Below is a small trained network, with its code and all its weights. Each question gives an input and a class and asks what happens when units are switched off, that is, made to give their printed mean instead of their output.

import numpy as np


def w(rows, s, z=0):
    codes = np.array(rows[::2]) - 128.0
    scale = np.full(codes.shape[1], s)
    scale[-1] = z or s
    return codes * scale


def f(y):
    return y / 2 * (1 + np.tanh(0.7978845608 * (y + 0.044715 * y**3)))


def log_softmax(a):
    a = a - a.max(-1, keepdims=True)
    return a - np.log(np.exp(a).sum(-1, keepdims=True))


def net(x, mask):
    res = np.array(x, float).reshape(1, 5) / 4 @ E
    y = f(res @ A[0][:, :-1].T + A[0][:, -1])
    res = res + np.where(mask, y, B[0][:, -1]) @ B[0][:, :-1]
    return log_softmax(res[-1] @ U[:, :-1].T + U[:, -1])


A, B = {}, {}
E = w([
[135,133,127,129,125],'x0',
[181,129,188,184,175],'x1',
[200,11,78,111,131],'x2',
[112,103,104,202,79],'x3',
[165,147,153,135,105],'x4',
],0.013)
A[0] = w([
[42,245,166,157,131,68],'neuron 1',
[106,156,138,128,107,2],'neuron 2',
[124,191,193,10,188,97],'neuron 3',
[118,142,202,207,209,79],'neuron 4',
[160,160,99,84,167,119],'neuron 5',
[66,150,109,254,68,94],'neuron 6',
[59,173,120,54,26,105],'neuron 7',
],0.015,0.0063)
B[0] = w([
[216,50,174,66,129,251],'neuron 1',
[117,38,7,149,84,138],'neuron 2',
[37,113,145,197,118,217],'neuron 3',
[136,207,11,124,125,192],'neuron 4',
[142,104,149,200,73,156],'neuron 5',
[39,114,162,187,124,203],'neuron 6',
[144,207,53,145,152,207],'neuron 7',
],0.018,0.019)
U = w([
[125,98,130,186,100,89],'0',
[254,7,81,74,131,85],'1',
[167,160,126,115,151,247],'2',
[201,171,32,138,138,68],'3',
],0.0083,0.015)

Each question gives the input, the list of numbers given to net, and the class t.
The units are the neurons (one row each of A and B). Each row of codes is followed by its name. A weight is (code - 128) times the scale printed after its matrix; where a second scale follows, it is the last column's (A, B and U).
mask holds one flag per neuron, in row order. A switched-off neuron (its flag False) gives its mean, the last column of its row in B, instead of its output. The means were averaged over made-up inputs and are rounded, as every weight is.
A unit's drop is (log p(t) with every unit on - log p(t) with that unit switched off) / (log p(t) with every unit on - log p(t) with every unit switched off).
The circuit of an input: a set's keep is (log p(t) with only the set's units on - log p(t) with every unit switched off) / (log p(t) with every unit on - log p(t) with every unit switched off). Starting from all 7 units, units are removed one at a time, each time the one whose removal leaves the highest keep (on an exact tie, the one counted first), for as long as the keep stays at least 0.8.
units of the circuit, in order: the units of the circuit, biggest drop first
top k neurons: the k neurons with the biggest drops, biggest first
drop when u is switched off: that unit's drop, to one decimal
input [-5,-7,-4,0,-1], class 3: units of the circuit, in order : neuron 7
input [4,-2,-4,-1,-4], class 1: top 3 neurons : neuron 1; neuron 4; neuron 6
input [-2,4,-4,2,-3], class 1: top 3 neurons : neuron 1; neuron 7; neuron 3
input [2,8,-7,7,-8], class 3: top 3 neurons : neuron 4; neuron 3; neuron 6
input [-2,5,-1,-4,-4], class 3: top 2 neurons : neuron 4; neuron 6
input [-4,-5,-6,-3,-7], class 1: top 4 neurons : neuron 1; neuron 4; neuron 6; neuron 2
input [2,-7,1,-5,8], class 3: top 2 neurons : neuron 7; neuron 6
input [-7,-7,2,-7,5], class 0: top 4 neurons : neuron 3; neuron 4; neuron 5; neuron 1
input [-6,7,6,-7,-2], class 0: units of the circuit, in order : neuron 1; neuron 5
input [-5,1,5,-6,-7], class 0: units of the circuit, in order : neuron 1; neuron 7
input [5,-7,4,-5,4], class 3: top 2 neurons : neuron 1; neuron 6
input [4,5,-7,-7,7], class 0: top 3 neurons : neuron 3; neuron 7; neuron 5
input [-1,5,4,0,3], class 3: top 3 neurons : neuron 1; neuron 6; neuron 3
input [4,-2,6,7,8], class 0: units of the circuit, in order : neuron 1
input [2,7,-8,0,-5], class 1: top 2 neurons : neuron 1; neuron 7
input [6,-5,6,-6,-5], class 0: top 4 neurons : neuron 1; neuron 5; neuron 4; neuron 7
input [-1,6,6,-7,-4], class 0: top 3 neurons : neuron 1; neuron 5; neuron 7
input [3,-7,-8,7,4], class 1: top 3 neurons : neuron 1; neuron 3; neuron 2
input [-6,-3,-8,-4,0], class 1: drop when neuron 1 is switched off : 2.0
input [-2,-7,-3,6,7], class 3: drop when neuron 3 is switched off : 1.6
input [-1,-8,0,0,-4], class 3: drop when neuron 7 is switched off : 0.5
input [5,2,-6,-5,-5], class 1: drop when neuron 1 is switched off : 1.9
